Below are the code and all the weights of a small trained network. Each question names an input and a target symbol and asks about switching units off, where a switched-off unit gives its printed mean instead of its output.

import numpy as np


def w(rows, s, z=0):
    codes = np.array(rows[::2]) - 128.0
    scale = np.full(codes.shape[1], s)
    scale[-1] = z or s
    return codes * scale


def f(y):
    return y / 2 * (1 + np.tanh(0.7978845608 * (y + 0.044715 * y**3)))


def softmax(a):
    e = np.exp(a - a.max(-1, keepdims=True))
    return e / e.sum(-1, keepdims=True)


def log_softmax(a):
    a = a - a.max(-1, keepdims=True)
    return a - np.log(np.exp(a).sum(-1, keepdims=True))


def net(x, mask):
    ids = ['αεζθλτψω'.index(c) for c in x.split()]
    T = len(ids)
    res = E[ids] + P[:T]
    u = 0
    for l in range(2):
        q, k, v = (res @ M[l].T for M in (Q, K, V))
        z = softmax(np.where(np.tri(T) > 0, q @ k.T / 4**0.5, -1e9)) @ v
        res = res + np.where(mask[u], z, O[l][:, -1]) @ O[l][:, :-1]
        u += 1
        y = f(res @ A[l][:, :-1].T + A[l][:, -1])
        res = res + np.where(mask[u : u + 4], y, B[l][:, -1]) @ B[l][:, :-1]
        u += 4
    return log_softmax(res[-1] @ U[:, :-1].T + U[:, -1])


Q, K, V, O, A, B = {}, {}, {}, {}, {}, {}
E = w([
[105,159,127,115,47,94,169],'α',
[157,116,145,144,115,126,118],'ε',
[92,138,101,58,115,111,88],'ζ',
[159,33,196,149,147,86,128],'θ',
[169,136,107,75,166,88,149],'λ',
[180,86,67,143,149,117,141],'τ',
[94,107,50,139,83,131,58],'ψ',
[112,140,53,165,1,121,137],'ω',
],0.017)
P = w([
[87,56,136,125,113,100,125],'0',
[183,151,156,158,60,139,138],'1',
[128,131,121,141,9,158,158],'2',
[176,141,125,113,74,133,115],'3',
[185,131,122,102,96,145,100],'4',
[128,154,90,98,98,116,116],'5',
[141,117,74,121,73,141,118],'6',
[179,163,129,152,77,142,76],'7',
[122,158,83,108,98,122,95],'8',
[139,161,116,104,126,135,74],'9',
],0.012)
Q[0] = w([
[131,167,158,125,142,79,120],'L0H1',
[200,120,71,98,15,108,66],'L0H1',
[147,130,126,73,35,110,157],'L0H1',
[1,141,188,206,221,137,136],'L0H1',
],0.0091)
K[0] = w([
[133,129,89,183,115,163,97],'L0H1',
[62,57,150,152,254,64,106],'L0H1',
[124,40,158,134,129,117,96],'L0H1',
[191,219,115,128,66,149,121],'L0H1',
],0.0078)
V[0] = w([
[157,175,218,52,148,80,218],'L0H1',
[51,145,215,28,179,114,138],'L0H1',
[120,134,50,41,221,134,84],'L0H1',
[245,91,122,137,255,131,196],'L0H1',
],0.0075)
O[0] = w([
[144,167,178,56,154,10,212,2],'L0H1',
[20,244,144,146,225,62,129,43],'L0H1',
[18,117,67,58,226,198,50,136],'L0H1',
[57,161,185,2,64,174,75,75],'L0H1',
],0.0072,0.0037)
A[0] = w([
[144,153,154,178,103,177,120,22],'L0N1',
[133,176,142,102,147,52,198,123],'L0N2',
[156,87,199,71,125,139,118,178],'L0N3',
[103,2,193,142,181,73,141,255],'L0N4',
],0.0079,0.0023)
B[0] = w([
[45,101,135,65,207,131,146,206],'L0N1',
[162,80,93,74,134,46,98,191],'L0N2',
[129,167,69,242,48,66,134,254],'L0N3',
[169,239,255,192,8,134,146,238],'L0N4',
],0.0082,0.0019)
Q[1] = w([
[161,227,233,158,173,103,124],'L1H1',
[78,152,222,89,254,96,206],'L1H1',
[91,115,87,162,207,58,73],'L1H1',
[52,144,253,192,167,252,141],'L1H1',
],0.0058)
K[1] = w([
[147,152,98,108,152,212,181],'L1H1',
[146,197,86,42,141,163,144],'L1H1',
[89,140,143,62,48,79,127],'L1H1',
[142,110,66,58,255,197,114],'L1H1',
],0.0081)
V[1] = w([
[106,113,69,233,196,254,79],'L1H1',
[38,153,50,31,156,13,175],'L1H1',
[128,101,133,13,74,254,55],'L1H1',
[235,19,81,129,16,58,157],'L1H1',
],0.0061)
O[1] = w([
[96,80,81,148,141,78,123,111],'L1H1',
[97,183,117,134,148,246,40,45],'L1H1',
[123,21,146,32,27,189,143,93],'L1H1',
[120,106,242,120,204,157,145,249],'L1H1',
],0.011,0.02)
A[1] = w([
[102,171,145,174,53,255,132,197],'L1N1',
[144,225,203,106,165,84,132,4],'L1N2',
[80,123,176,125,110,104,169,53],'L1N3',
[123,85,60,22,105,25,184,160],'L1N4',
],0.0056,0.0037)
B[1] = w([
[216,184,50,56,247,91,207,155],'L1N1',
[125,60,62,182,106,253,148,250],'L1N2',
[113,128,50,79,133,93,90,181],'L1N3',
[177,57,128,196,136,184,28,210],'L1N4',
],0.0066,0.014)
U = w([
[156,101,253,147,180,148,109,28],'α',
[197,158,228,109,80,11,166,255],'ε',
[128,156,116,154,152,27,94,211],'ζ',
[168,132,190,124,98,118,177,30],'θ',
[207,142,151,37,120,156,135,164],'λ',
[170,42,244,54,68,214,131,31],'τ',
[152,42,139,145,159,99,134,17],'ψ',
[58,88,243,63,238,44,213,75],'ω',
],0.0037,0.0047)

Each question gives the input, a string of symbols that net reads in full, and the target symbol t.
The units are the heads (4 rows each of Q, K, V and O) and the neurons (one row each of A and B). Each row of codes is followed by its name. A weight is (code - 128) times the scale printed after its matrix; where a second scale follows, it is the last column's (O, A, B and U).
mask holds one flag per unit, layer by layer, with each layer's heads first. A switched-off unit (its flag False) gives its mean, the last column of its rows in O or B, instead of its output. The means were averaged over made-up inputs and are rounded, as every weight is.
A unit's drop is (log p(t) with every unit on - log p(t) with that unit switched off) / (log p(t) with every unit on - log p(t) with every unit switched off).
The circuit of an input: a set's keep is (log p(t) with only the set's units on - log p(t) with every unit switched off) / (log p(t) with every unit on - log p(t) with every unit switched off). Starting from all 10 units, units are removed one at a time, each time the one whose removal leaves the highest keep (on an exact tie, the one counted first), for as long as the keep stays at least 0.8.
circuit, biggest first: the units of the circuit, biggest drop first
unit that matters most: the unit with the biggest drop
top k neurons: the k neurons with the biggest drops, biggest first
k most important neurons of layer l: the k neurons of layer l with the biggest drops, biggest first
drop when u is switched off: that unit's drop, to one decimal
input λ ω ζ ψ ω τ τ, target λ: circuit, biggest first	L1H1; L0H1; L1N1
input ψ λ ζ λ ζ λ, target ψ: circuit, biggest first	L1H1; L0H1
input λ α λ ε, target λ: circuit, biggest first	L1H1; L0H1; L1N1
input τ ε ω ε τ ψ ω, target τ: circuit, biggest first	L0H1; L1H1
input ω α ω τ τ ζ ω ζ τ, target ω: unit that matters most	L0H1
input α ζ τ, target α: top 2 neurons	L0N2; L1N2
input τ τ α ω λ τ ζ ε, target τ: circuit, biggest first	L1H1; L0H1
input α τ τ τ τ ζ τ τ ψ, target α: circuit, biggest first	L0H1; L1H1; L0N2
input ω τ ζ ζ λ ψ, target ω: circuit, biggest first	L0H1; L1H1
input τ λ τ τ λ ψ λ λ τ θ, target τ: top 2 neurons	L0N4; L0N2
input ε ω ω λ τ ψ ψ, target ε: circuit, biggest first	L0H1; L1N2; L1H1; L0N4
input α ψ α, target α: circuit, biggest first	L0H1; L1H1; L0N2; L1N2
input ψ λ θ τ ψ, target ω: top 2 neurons	L0N3; L1N2
input τ α ζ τ α, target τ: most important neuron of layer 1	L1N4
input ε λ τ ε τ, target ε: top 2 neurons	L1N2; L0N4
input ζ τ τ, target ζ: drop when L0H1 is switched off	1.2
input τ ζ τ ζ, target τ: drop when L0H1 is switched off	1.1
input λ τ α, target λ: drop when L1N2 is switched off	0.0
input τ τ ψ θ, target ε: 2 most important neurons of layer 0	L0N3; L0N4
input ψ ζ τ λ α α, target ψ: top neuron	L1N4
